Here is a tiny trained network, its code and every weight. The questions are about switching its units off for an input and a class, where a switched-off unit gives its printed mean instead of its output.

import numpy as np


def w(rows, s, z=0):
    codes = np.array(rows[::2]) - 128.0
    scale = np.full(codes.shape[1], s)
    scale[-1] = z or s
    return codes * scale


def norm(h):
    return h / np.sqrt((h * h).mean(-1, keepdims=True) + 1e-5)


def f(y):
    return np.maximum(y, 0)


def log_softmax(a):
    a = a - a.max(-1, keepdims=True)
    return a - np.log(np.exp(a).sum(-1, keepdims=True))


def net(x, mask):
    res = np.array(x, float).reshape(1, 5) / 4 @ E
    u = 0
    for l in range(3):
        y = f(norm(res) @ A[l][:, :-1].T + A[l][:, -1])
        res = res + np.where(mask[u : u + 3], y, B[l][:, -1]) @ B[l][:, :-1]
        u += 3
    return log_softmax(norm(res)[-1] @ U[:, :-1].T + U[:, -1])


A, B = {}, {}
E = w([
[115,218,127,78,88,197,70],'x0',
[124,168,59,88,35,215,165],'x1',
[185,166,63,228,121,127,112],'x2',
[255,116,80,61,116,107,154],'x3',
[203,122,215,153,134,166,152],'x4',
],0.0067)
A[0] = w([
[84,124,150,2,181,225,172,4],'L0N0',
[76,166,103,157,149,142,102,82],'L0N1',
[139,118,209,190,191,70,165,201],'L0N2',
],0.0074,0.0025)
B[0] = w([
[138,153,254,163,74,200,199,211],'L0N0',
[3,211,16,185,187,145,114,180],'L0N1',
[107,43,161,156,210,134,168,254],'L0N2',
],0.0061,0.0052)
A[1] = w([
[223,82,219,159,121,111,149,168],'L1N0',
[171,183,140,254,185,150,148,3],'L1N1',
[225,113,39,116,94,136,198,77],'L1N2',
],0.0056,0.0012)
B[1] = w([
[78,130,96,166,75,42,94,253],'L1N0',
[179,149,214,253,135,225,135,212],'L1N1',
[149,224,61,194,32,92,136,230],'L1N2',
],0.0066,0.0039)
A[2] = w([
[42,130,89,182,169,136,65,157],'L2N0',
[186,110,16,123,40,254,117,7],'L2N1',
[225,89,247,107,59,90,39,186],'L2N2',
],0.007,0.0016)
B[2] = w([
[187,105,99,56,98,170,49,252],'L2N0',
[135,1,144,87,138,26,190,243],'L2N1',
[98,214,85,67,184,120,115,210],'L2N2',
],0.0091,0.0045)
U = w([
[218,156,89,185,112,68,125,114],'0',
[113,27,168,136,240,8,119,121],'1',
[62,158,224,80,90,180,179,193],'2',
[77,129,25,105,112,167,43,189],'3',
[123,127,166,222,157,218,117,152],'4',
[156,120,155,103,158,147,66,2],'5',
[168,85,52,84,47,73,205,158],'6',
[164,200,122,34,184,103,117,120],'7',
],0.016,0.0041)

Each question gives the input, the list of numbers given to net, and the class t.
The units are the neurons (one row each of A and B). Each row of codes is followed by its name. A weight is (code - 128) times the scale printed after its matrix; where a second scale follows, it is the last column's (A, B and U).
mask holds one flag per neuron, layer by layer. A switched-off neuron (its flag False) gives its mean, the last column of its row in B, instead of its output. The means were averaged over made-up inputs and are rounded, as every weight is.
A unit's drop is (log p(t) with every unit on - log p(t) with that unit switched off) / (log p(t) with every unit on - log p(t) with every unit switched off).
The circuit of an input: a set's keep is (log p(t) with only the set's units on - log p(t) with every unit switched off) / (log p(t) with every unit on - log p(t) with every unit switched off). Starting from all 9 units, units are removed one at a time, each time the one whose removal leaves the highest keep (on an exact tie, the one counted first), for as long as the keep stays at least 0.8.
circuit, biggest first: the units of the circuit, biggest drop first
k most important neurons: the k neurons with the biggest drops, biggest first
top k neurons in layer l: the k neurons of layer l with the biggest drops, biggest first
drop when u is switched off: that unit's drop, to one decimal
input [6,-7,-8,-8,-8], class 3: top 2 neurons in layer 2	(L2N0; L2N1)
input [-6,2,1,-1,-8], class 3: circuit, biggest first	(L2N1)
input [3,-5,-3,-8,2], class 4: top 2 neurons in layer 0	(L0N1; L0N2)
input [8,-7,-5,-5,-4], class 3: top 2 neurons in layer 0	(L0N1; L0N2)
input [-5,-2,-1,-4,-8], class 3: circuit, biggest first	(L2N0; L2N1)
input [-6,4,-7,4,3], class 2: top 2 neurons in layer 2	(L2N1; L2N0)
input [-2,8,8,-4,1], class 6: 3 most important neurons	(L2N1; L0N2; L0N0)
input [5,3,-1,5,8], class 6: top 2 neurons in layer 2	(L2N1; L2N0)
input [8,-3,-4,2,8], class 7: top 2 neurons in layer 0	(L0N1; L0N2)
input [1,-5,-2,8,3], class 7: 3 most important neurons	(L2N2; L2N1; L0N1)
input [5,-5,8,2,4], class 4: top 2 neurons in layer 1	(L1N1; L1N2)
input [0,7,4,-2,-7], class 6: top 2 neurons in layer 2	(L2N1; L2N2)
input [0,-2,-6,-2,-2], class 2: 2 most important neurons	(L0N0; L2N1)
input [-2,2,-7,4,0], class 2: top neuron in layer 0	(L0N0)
input [6,8,3,2,-7], class 6: drop when L2N1 is switched off	0.8
input [2,-2,-5,0,-1], class 2: drop when L0N0 is switched off	0.5
input [6,-7,-2,-6,-6], class 3: drop when L2N2 is switched off	0.0
